kura: [  0  23 -43  10  58 -37  -2  64   5  79   4 -42 -83 -23 -87  -4 -31  73
 -27  18   7 -41]
Nasut: [-25  59 -79  61  13 -23  46  25   5  79   4 -42 -83 -23 -87 -50  20  28
  10 -27  39 -44]
gimu: [-28 -14   8 -36 -81 -25  59 -80  61  13 -23  46  25 -23  50 -18  48 -36
 -29  -5  48  20]
present: [20 28 10] => yes
[ -4 -31  73] => kura
present: [80  4] => no
[-25  59 -80  61  13 -23  46  25] => gimu

pilug: [  7 -28 -18  -8  -4  34   5  12   3 -32 -39  -4 -36  17 -44   0  -8  16
   4 -25 -27 -12 -33  -6  20  -4 -32  22 -11 -31  -5   2 -15 -13   2  23
  -3  20 -18 -14 -24  -8 -12  14   0 -17   2  18   3]
zezu: [ 38  12 -60 -32  -3 -15 -25  11 -11  -7  27 -30 -38 -10   6 -10 -22 -19
   7 -33  -2 -22 -14  -4  41 -11 -12  44  23  41   8 -47  -4 -18   5  15
 -13 -15   7  19  -2 -16 -41  11   8  33  22 -46  44]
mog: [  2  30 -27  10   7 -21 -14   3 -18 -19   0  10 -60 -12   5 -14 -10  20
  -9 -14 -19 -17 -15  -1  28   6 -17  13  23 -24 -26 -13 -12  45 -19 -31
   5 -22  13 -21   0 -24 -23  15  -7  -2 -30 -31   5]
Ner: [  2  30 -27  10   7 -21 -14   3 -18 -19   0  10 -60 -12   5 -14 -10  20
  -9 -14 -19 -17 -15  -1  28  34   3 -18  23 -13 -27  18 -23  18  25  -8
 -24   7 -10  -8 -12 -15  19  22   7  -4 -14 -31 -20]
fubep: [-24  -2 -17 -11 -40  15  14  -6  14 -11 -17  23 -45 -20 -52 -19  -1  14
 -11 -20  62  10 -21   9  31  -8  17   3 -17 -13   0  16 -54   7   2   1
  54   2  -1 -17  38  -9 -24 -28  31 -16   5 -25  14]
duk: [ -1  -4  12  -8 -18   7   6  -7 -10  -4 -11 -19   1   8  -3 -22 -23  -8
  17  13 -11 -37 -23  -4  10 -35  -2  19  20  14   1  -2 -17 -29   0  22
  12  -3   0   6 -17   9 -27   3   3 -13  11  21  21]
Bamil: [ 87  30 -44 -18 -14  36  -4  33 -17   6  30 -31 -26 -10  -4  33  10 -39
 -23 -34  18  -2 -18  13   2  11 -16  11  -9  13   9   5 -47  -4 -18  24
  -1 -19  19  21  -4  14 -10  25  10  17  42 -51   7]
zoz: [ 19 -10 -16   0 -25   1  -4 -27 -20  -3  12 -25  -3  -6   9 -32 -43 -20
   2  -2 -19  -7 -18 -22  21 -38   7  11  14  14   7 -11 -30 -22  -8  -9
   5  -1  10  10 -16   9 -37  -4 -16  19  18  -1  28]
[-17   2] => pilug
[ -1  -4  12  -8 -18   7   6  -7 -10  -4 -11 -19   1   8  -3 -22 -23  -8
  17  13 -11 -37 -23  -4  10 -35  -2  19  20  14   1  -2 -17 -29   0  22
  12  -3   0   6 -17   9 -27   3   3 -13  11  21  21] => duk
[ 19 -10 -16   0 -25   1  -4 -27 -20  -3  12 -25  -3  -6   9 -32 -43 -20
   2  -2 -19  -7 -18 -22  21 -38   7  11  14  14   7 -11 -30 -22  -8  -9
   5  -1  10  10 -16   9 -37  -4 -16  19  18  -1  28] => zoz
present: [-2 19 20 14  1] => yes
[-24  -2 -17 -11 -40  15  14  -6  14 -11 -17  23 -45 -20 -52 -19  -1  14
 -11 -20  62  10 -21   9  31  -8  17   3 -17 -13   0  16 -54   7   2   1
  54   2  -1 -17  38  -9 -24 -28  31 -16   5 -25  14] => fubep
[-47  -4 -18   5] => zezu

pom: [-70 -55  74 -26  18  59  68  25  12  66  47 -13   8 -57  45  12  -1  56
 -61 -72  48   6 -79  -2  37  76  17  41 -45   7 -59  44  66  65]
lod: [-70 -55  74 -64  18  59  68  25  12  66  47 -13   8 -57  45  12  -1  56
 -61 -72  48   6 -79  -2 -52  76  17  41 -45   7 -59  44  33  65]
Povel: [-70 -55  74 -64  18  59  68  25  12  66  47  66   8 -57  45  12  -1  56
 -61 -72  48   6 -79  -2 -52  76  17  41 -45   7  37  44  33  65]
pap: [-60 -18  79  45 -69 -12 -73 -12 -64  30 -43 -60 -51   1  10 -28 -60 -59
  73  60  59  10  48 -44  70  38  64 -10  37  68 -77  -2 -18 -58]
foz: [ 38  16 -29   2 -61 -45  79   2 -64 -29 -14 -41 -41 -66 -77  42  34  31
 -41  -4 -46  45 -53 -80  -7 -78   8  -6  -5 -80 -67  33 -66 -71]
dunos: [-70  50  74 -64  18  38  68  25  12  16  47  66   8 -57  45  12  -1  56
 -61 -72  48   6 -79  -2 -52  76  17  41 -45   7 -59 -65  33 -76]
[-28 -60 -59  73] => pap
[-60 -18  79  45 -69 -12 -73 -12 -64  30 -43 -60 -51   1  10 -28 -60 -59
  73  60  59  10  48 -44  70  38  64 -10  37  68 -77  -2 -18 -58] => pap

tasad: [  6  -2  -7   3 -24  14 -26  19  -4   5  26 -36  -8]
rer: [ -5   2 -35  -2 -10  38 -48  31  14 -15  37 -35 -11]
Defo: [ 16  -4 -21 -11 -25  40 -41  44  -7  -4  29 -33  -8]
Vupin: [-20  -3 -13 -20  -2  22   4  20 -23  -5  -3  12   5]
vez: [ 17  -1 -13 -20  -2  22   4  20 -27  16 -14   6   6]
zogi: [ -2   1 -21  -9   8  22 -19  14   7 -15  11   0   0]
raz: [ 14  -1 -48 -35  13  66 -23  52   0 -35  13  17   5]
bak: [ 14  -1 -48 -35  13  66 -23  21   0 -35  13  17   5]
fur: [  4   0 -31 -12  -4  34  -2  27   3 -14  21 -14  -3]
[ 14  -1 -48 -35  13  66 -23  52   0 -35  13  17   5] => raz
[ 17  -1 -13 -20  -2  22   4  20 -27  16 -14   6   6] => vez
present: [-13   6] => no
shift -1: [-21] => [-22]
[-20  -3 -13 -20  -2  22   4  20 -23  -5  -3  12   5] => Vupin
both Defo fur:  => [-4]

Nebud: [ -6  -7 -10 -13  11  -5   7   0   4  -1  -4   4  12   7 -14  -3  -5   2
  -4   1   4]
pif: [ 34 -10 -41  34   3  28  38 -39  39  22 -30  69  29   1 -24  -9  -3  -7
   2  21 -36]
Sed: [ -9 -13 -16 -29  19  -9  11   0   6   1  -9   8  23  16 -40 -10 -11   4
 -13   3  10]
vek: [  2  31  13  23 -30 -14  16   4  69 -18 -43 -16  48 -27   1  -3  -4  -7
 -10   3 -37]
dapov: [ -4  21  17  15 -14   0  24  -6  44   4 -26   0  39 -10  -2  16   0  -9
 -11  -7 -40]
beven: [  2  26  11  14 -35 -10  14   5  69 -17 -50  -1  75 -39  17  -4 -10 -11
  -2  20 -37]
Tok: [  2  31  13  23 -30 -14  16   4  69 -18 -37  -3  67 -42  22  -1  -5  -8
  -2  19 -41]
Zegad: [ -5  20  19  24 -20  11  22 -18  43   6 -36  -2  41  -5  -8  13   8  -9
 -17  -3 -41]
sus: [  6  22  20  42 -30 -21 -13 -29  54   0 -29 -10  42 -42   7 -11   4 -17
   4 -12 -38]
Mor: [ 34 -10 -41  34   3  28  -5 -39  39  22 -30   4  29   1 -24  -9  19  -7
   2  21 -36]
nipu: [ -8 -12 -15 -23  14  -7  17   0  11   5  -8   5  22  12 -36 -10  -7   5
 -13   5   9]
Sadi: [ 34 -10 -41  34   3  28  38 -39  39  22 -30   4  29   1 -24  -9  14   1
  27 -24 -66]
[  6  22  20  42 -30 -21 -13 -29  54   0 -29 -10  42 -42   7 -11   4 -17
   4 -12 -38] => sus
shift +1: [69] => [70]
shift +1: [22] => [23]

peda: [ 27  13  24   8  14   1 -21  22  -9 -13   9  10   4  43  -3   0  12  -4
 -15 -31 -15  41  12 -32]
gosul: [  6 -12 -17  -5  28 -18  12   9   6  20   6  19   7  11 -10 -31  -2  -1
   3 -35 -16  24  29 -13]
Miva: [-20   4 -13   0   5  49 -28   0   6  11 -27  12   5  -9 -12  11   0   7
 -11  30 -23   1 -15  22]
mut: [-18  17 -34  -5   9 -13  11  12 -19 -28  -5 -33   2  19  24 -15  -1   1
   0 -17  15  35 -10  20]
leme: [ -3  13 -24  18   8   6 -16  12 -17   3 -17  -2  -6   3 -17   0   4  -4
  18   4  22  57  -1  -9]
Buvu: [ 11  18  10 -10 -10 -41   1   5 -22  11 -38 -15   3   6  -3  -7   3   1
  -4 -15 -23  73  16  19]
luzol: [ -3 -10  29  -5 -19 -20 -15   0 -11  20 -20 -26  -3  22 -29 -10   9   4
   9 -16  -8 -15 -25  -4]
Zel: [-24   6  15  -2   0  -9  35  -4   9 -40   7  18   1 -50  -4 -22   6  -8
  -8 -35  -5 -24  18 -29]
gok: [ -1   1 -20  29 -10 -27  18   5  11 -22 -38  -5   1   4   2   5 -10   2
  -4 -31   8 -20  -2  10]
pog: [-20   4 -13   0   5  49 -28   0   6  11 -27  12   5 -23  15  14  -4   0
   7  15 -30   3   2 -17]
pava: [-17 -15  -8 -14 -13 -28  -1   6  16 -39   6 -15  -4   5  -2 -14  -7  -8
  -1   5  11   0 -20  22]
[  5  11 -22 -38] => gok
[-20   4 -13   0   5  49 -28   0   6  11 -27  12   5 -23  15  14  -4   0
   7  15 -30   3   2 -17] => pog
shift -1: [11] => [10]

Luv: [ 23  16  41 -17  15  28  13   0  12  -4 -13   6   9  13  -3  26 -20  28
 -14 -36 -11 -34 -49   8]
dulo: [-10  16 -47   0 -11 -15  21  48 -29  -4  16  21  -1  17  26  -8  -7  11
  30  40  23  11  23  -8]
bure: [-17 -22 -10  20 -33   7 -26  16 -13 -16  16  16 -21  25  47 -13   7   0
  17  12  10  55   9  -5]
Movo: [-17  16 -60   3 -11 -37 -18  16  -4 -10  -7  21  24  21 -24  -8 -20   4
  -4  40  -6 -25   1  -5]
lolum: [-10 -22   3   0  10  12   1 -33  15  19 -13  -8  29 -27   5  26  55 -11
  17 -27  18  37  23  18]
ganu: [-17  16 -60   3 -11 -37 -18  16  -4 -10  -7  21  24  21 -24  -3 -20   4
  -4  40  -6 -25   1  -5]
mizel: [-30 -17   3  17   1  21  -3  10   2 -27  19 -18 -26  17  33   7  14   4
   0   2  27  55  16   8]
Gilag: [ 36  22  66  -3  15  -4  -6  -6   8  36  -3 -18  19   5 -17 -13  -7 -14
   3 -27  14  -7 -35  18]
lodid: [-17  11 -60   3 -11 -31 -14  16  -1 -10  -7  21  19  25 -31 -13 -20   4
  -4  40 -11 -25   1  -5]
givin: [-10  33 -35 -17 -17   1   5 -17   5 -16 -16  21 -11  21 -45 -32 -14   4
 -10  40 -19 -25   9 -24]
selad: [ 43  22  66  -3  15   1  -6  -6   5  36  -3 -18  19   5 -17 -13  -7 -14
   3 -27  14  -7 -35  15]
Nuv: [-23 -28   3   9  21   1  -3 -11   5   7 -10 -13   9  -7 -10  26  48 -21
   7 -46  23  46  38   5]
[ 33 -35 -17 -17   1   5 -17   5 -16 -16  21] => givin
[21  1 -3] => Nuv
[ 48 -21   7 -46] => Nuv
present: [ 16 -18 -37 -11] => no
shift -1: [-17] => [-18]

bam: [-24  22  41  32 -12  16  57  56  15  36  13  64  55 -16  64 -41]
rora: [ 44 -10  39 -44 -19  33  57  16  18  26 -17 -63  23  66   8   5]
Vapa: [-12 -22  65  42  56 -58  51   6  61  39  32  20  50  15  -9 -56]
Gotu: [ -7  -3 -21   7 -65  50 -33  57   7 -27 -54   9 -39 -33  -4  26]
mevo: [ 64   7 -55  -9 -56 -20 -45 -55 -21  30 -45  -2 -38 -45 -52 -32]
Ziron: [ 34 -33 -48  21 -35  13 -48  41  -1 -12   4 -58 -45  36 -20  -1]
pas: [  0 -27 -50 -28  48  22  31 -54  29   9   4  -3 -14 -16   0 -59]
Kure: [-64  39 -12  64   4   6 -61   6  35 -56  30   5  -5 -51  15  51]
Vileg: [ 50   3  18 -29 -14  -5 -25   0 -17  26 -48 -48 -51  23  45 -10]
nuko: [ 16  -1 -48  42 -36   3 -26 -65  62  63  -6  59 -62  57  51   6]
gido: [ 50  65 -28 -61   9 -28 -49 -63  30  51 -38  28 -17 -41  59   5]
shift +1: [16 57] => [17 58]
shift +1: [41] => [42]
[ 50  65 -28 -61   9 -28 -49 -63  30  51 -38  28 -17 -41  59   5] => gido
present: [  9 -28 -49 -63] => yes
present: [56 15 36 13] => yes
shift -1: [62 63 -6] => [61 62 -7]

patud: [  8 -11  -9  23  18 -36 -38  31 -49   2 -54 -18 -23  11 -34   8  -5 -26
  24 -21 -11 -57  21   5 -49  -4  11 -15   4  -2  -2  17  22   6 -21  20
  11 -17  -8  47   8 -33 -50 -29  -3 -36 -14  50  -2 -12   6  -5  16  -9
  47 -38 -26]
fut: [  7 -26 -10  -6  10 -10 -22 -48  21  -6 -13  45  -3 -18  23  -7 -11  32
  33  53  -8  31   7 -34  -1  20 -22  -6 -17 -16 -16 -13   3  21  19  -2
 -23   7  19   9  14  20  -9 -34 -21 -58  19  28  15 -18 -39 -34 -14   3
  12  26 -14]
Sig: [  2  37 -21  22  -2 -14  -7  27 -15  11  -6 -58  -3  13 -35 -16  -1 -31
 -12 -25   1 -48 -12  13 -13   8   8  55 -19  27 -17  16 -18 -25   0   0
 -18  -5   2 -47 -16  26   1  37   9 -15  10 -22 -37  10  15  41  21  -1
 -14 -47  32]
vimi: [ -6 -23   2 -21 -29   5   0 -21  26   2  17  76  15 -18  22   9  -6  45
  28  21  -5  61  11 -21  28  28  -9 -35 -22 -14   3 -18 -16 -20  18  12
 -35  31   5  28   5 -11   1 -21   2 -13  -6   5  19   3 -19 -25 -24  28
  -4  48 -25]
gofez: [  7 -26 -10  -6   9 -10 -22 -48  21  -6 -13  45  -3 -18  23  -7 -11  32
  33  53  -8  31   7 -34  -1  20 -22  -6 -17 -16 -16 -13   3  21  19  -2
 -23   7  19   9  14  20  -9 -34 -21  20   0  28  15 -18 -39 -34 -14   3
  12  26 -14]
[  2  37 -21  22  -2 -14  -7  27 -15  11  -6 -58  -3  13 -35 -16  -1 -31
 -12 -25   1 -48 -12  13 -13   8   8  55 -19  27 -17  16 -18 -25   0   0
 -18  -5   2 -47 -16  26   1  37   9 -15  10 -22 -37  10  15  41  21  -1
 -14 -47  32] => Sig
[  7 -26 -10  -6  10 -10 -22 -48  21  -6 -13  45  -3 -18  23  -7 -11  32
  33  53  -8  31   7 -34  -1  20 -22  -6 -17 -16 -16 -13   3  21  19  -2
 -23   7  19   9  14  20  -9 -34 -21 -58  19  28  15 -18 -39 -34 -14   3
  12  26 -14] => fut
present: [-16 -16 -17  -6 -22] => no
present: [-14  50] => yes
[  7 -26 -10  -6   9 -10 -22 -48  21  -6 -13  45  -3 -18  23  -7 -11  32
  33  53  -8  31   7 -34  -1  20 -22  -6 -17 -16 -16 -13   3  21  19  -2
 -23   7  19   9  14  20  -9 -34 -21  20   0  28  15 -18 -39 -34 -14   3
  12  26 -14] => gofez

gorem: [  3   2  -1   1  11   3   3   1  -1   2  10   9  -7  -1   0  -7   3   2
  -2  12  -2  -1   3  -2   5   3 -18  -2  -1  -5  -5   5  -1  -1   2  11
  -3  -2]
rukis: [ -1  -2   1  -1   5  -2  -3  -6   1  -2   4   7   5   1   0   5  -2  -1
   1   7   1   1   0   2   1  -1  14   2   1   3  10  -1   1   1  -2 -67
   3   1]
dono: [  2   1  -2   0  10   2   1  -1  -1   0  10  17 -10  -1   0  -9   3   1
  -2  12  -7   0   4   0   8   4 -26   2   0 -10  25   4   0  -1   1 -11
  -2  -1]
Kefa: [  2   2   1   1  12   1   2  -1   0   2   9   2   2  -1   0   2   1   1
   0  11   4  -1   0  -2   1   0   5  -4  -1   5 -31   3  -1  -1   1  -6
  -2  -1]
[-1 14  2  1  3 10 -1  1  1 -2] => rukis
shift +1: [ 2 10  9] => [ 3 11 10]
[  5   3 -18  -2  -1  -5  -5] => gorem

kopi: [-20  45  65 -70 -24   3  57   2  -7 -14  40   5   2  17]
Nago: [-20  45 -14  65 -70  -7  57 -24   2   3  39   6   3  17]
Zon: [-22  48 -13  66 -70  -7  61 -23   2   4  40   5   4  18]
bere: [-21  47 -13  66 -70  -7  59 -25   2   4  40   5   3  17]
[-14  65 -70  -7  57 -24   2   3] => Nago
present: [-23   2   4  40   5] => yes

dufed: [ 18 -20 -92   9  14   3  14  11  25   6   3 -14   5   3 -18  20  19  -1
  -5  12  35  -4  30 -21]
gab: [-35  16  54  79  15 -19  -6   1   2  -6  -5 -10  38   1   3 -51 -15  -4
 -35  30  51  40 -76 -46]
Nem: [-30 -15 -29  -8  -8 -31   1 -23   0  32   7  -7 -34  -1  14  23   4   0
  -2   7  37  -4 -23  17]
Naf: [-25   4  28  -9 -45 -24 -22   8  -3  12 -13  -1 -51  -7  16  23  -6 -10
   2  10  16   4  13   2]
shift +1: [3] => [4]
present: [-10  38   1   3 -51] => yes

kosu: [ 50  32  19   6  -1  10 -23 -27 -33 -54 -61 -57 -57 -62 -10 -51 -24  -9
  19  26  55  50  56  73  62  57  30  21  18   1 -45  -2 -46 -44 -73 -57
 -27   3 -22  -5 -16 -10 -18   2  20  33  13  -5]
fir: [ 50  38  30   6 -13 -13 -46 -42 -41 -54 -61 -57 -57 -62 -10 -48 -19  -9
  19  26  55  50  56  73  62  57  30  16  18   1 -45  -4 -56 -44 -73 -57
 -56 -41 -26 -17   0  27  25  18  20  33  13  33]
Getan: [ 50  38  40  62  11  34 -10 -27 -33 -54 -65 -57 -57 -62 -10 -51 -24  -9
  19  26  55  50  56  58  62  57  30  16  10 -27 -77 -89 -56 -44 -73 -57
 -27   3  16  49  16  56  25  18  20  33  13  -5]
Gubu: [ 50  38  32   3   6  10 -10 -33 -33 -54 -61 -57 -57 -58  14 -36  -8  -9
  19  26  55  50  56  73  53  57  30  16  18   1 -45  -2 -56 -44 -73 -57
 -27   3 -22  49  11  56  25  18  20  33  13  -5]
Pumar: [ 50  38  32   6   6  10 -10 -27 -33 -54 -61 -57 -57 -62 -10 -51 -24  -9
  19  26  55  50  56  73  62  57  30  16  18   1 -45  -2 -56 -44 -73 -57
 -27   3 -22  49  11  56  25  18  20  33  13  -5]
Zame: [-56 -42 -73 -57 -27   3 -22 -27 -33 -54 -61 -57 -57 -62 -10 -51 -24  -9
  19 -20  47  17  34  58  37  57  30  16  18   1 -45  -2 -17 -13 -63 -41
 -18   3 -22  49  11  56  25  18  20  33  13  -5]
luzu: [ 50  38  32  18  15  10 -10 -27 -33 -54 -61 -57 -57 -62 -10 -51 -24  -9
  19  26  55  50  56  73  62  57  30  16  18   1 -45 -12 -56 -44 -73 -57
 -27   3 -22  49  11  56  25  18  20  33  13  -5]
veka: [ 50  38  32   6   6   0 -10 -27 -33 -54 -61 -57 -57 -62 -49 -51 -24  -9
  19  26  55  50  56  73  62  57  30  16  18   4  43  15 -45 -41  18 -49
 -27   3 -22  -7  11 -18   3 -18 -28 -42  -9 -11]
Kalif: [ 50  38  36  41  61  59  30  -1 -11 -54 -61 -57 -57 -62 -30 -54 -44 -38
 -13  -5  49  50  56  73  62  57  49  52  44  27 -15  -2 -56 -44 -73 -57
 -47 -51 -61 -36 -31   4  25  18  20  33  23  43]
shift +1: [-10 -48 -19] => [ -9 -47 -18]
[ 50  38  32   3   6  10 -10 -33 -33 -54 -61 -57 -57 -58  14 -36  -8  -9
  19  26  55  50  56  73  53  57  30  16  18   1 -45  -2 -56 -44 -73 -57
 -27   3 -22  49  11  56  25  18  20  33  13  -5] => Gubu

vevas: [  8 -45 -66   1 -20  76 -45  11 -18 -23  20 -18  27  41  32  19  41  23
  12 -15  19 -13 -25]
muzu: [ 27  11   3  -6   8 -54  11 -42  -6 -39 -44   2  36 -24  24 -25  27  42
  15  -4  17   0  12]
tamo: [  7  -4   9 -28  15 -59   1 -31 -12  -6 -66  -9  28  -5  19  -9  20  50
  23 -14  29   2  24]
Nivo: [  8 -45 -66   1 -20  76 -45  11 -18 -23  20 -18  27  41  32  19  41  59
  53 -25 -47  56  41]
shift -1: [-66   1] => [-67   0]
shift -1: [-4  9] => [-5  8]
[  7  -4   9 -28  15 -59   1 -31 -12  -6 -66  -9  28  -5  19  -9  20  50
  23 -14  29   2  24] => tamo
shift +1: [-66  -9  28] => [-65  -8  29]

boviv: [ 11   5  -9  11  37  10  17  25 -23  15   6   4  18  10 -15  27 -12 -22
  -6  13   1 -26  29 -18  -2 -13  -3  -6 -22   9  -8   2  25 -27 -17  11
   6   3 -20 -30  -4 -17  -7  27   6]
Karom: [ -4   1  -1   4   5  13  10   5  -9  -3  -4   3  -9   0  -5  -7   4  -6
   0   3 -12  -8   3  -5  -4  15 -12   0  -1   8  -2   1  -2  -3   3   0
   2  -4   0   4   1  -8 -10  -5   3]
vupiv: [  2   0   8  -8   2  -3   1   3 -10  -7  -5   8  -2   9  -5   1   9  -7
   0  -3   3  -4   0  -7  -8  -2  -1   9   9  -6   5  -8  -7  -7  -3   6
   1  -4 -11   5  -4 -10   6   8   7]
Lov: [  2   0   8  -8   2  -3   1  -2 -10  -7  -5   8   2   9  -5   1   9  -7
   0  -3   3  -4   0  -7  -8  -2  -1   9   9  -6  -3  -8  -7  -7  -3   6
   1  -4 -11   5  -4 -10   6   8   7]
rovop: [ 23 -75 -13 -11   8   0  13 -35 -20  23  28  -6 -34 -12   3   0 -18   1
  14  -1 -28  31  13   8 -45 -40   6 -12   6 -26  20  34  15  24  58 -13
  65  44  10 -33 -51  25   4 -17  53]
Tomin: [ -3   0   3  -1   2   2   9   5   1 -13  -7   9  -6   1  -7   2   4  -2
  -3   6  -6 -10   5   1  -7   6   5   0  -3   9  11   3  -5  -1   0  -4
   2   0   1  -8   5  -7   9   6   9]
[ -4   1  -1   4   5  13  10   5  -9  -3  -4   3  -9   0  -5  -7   4  -6
   0   3 -12  -8   3  -5  -4  15 -12   0  -1   8  -2   1  -2  -3   3   0
   2  -4   0   4   1  -8 -10  -5   3] => Karom
present: [13  8] => yes
present: [  3 -20 -30  -4 -17] => yes
[10  5 -9] => Karom
shift +1: [6 4] => [7 5]

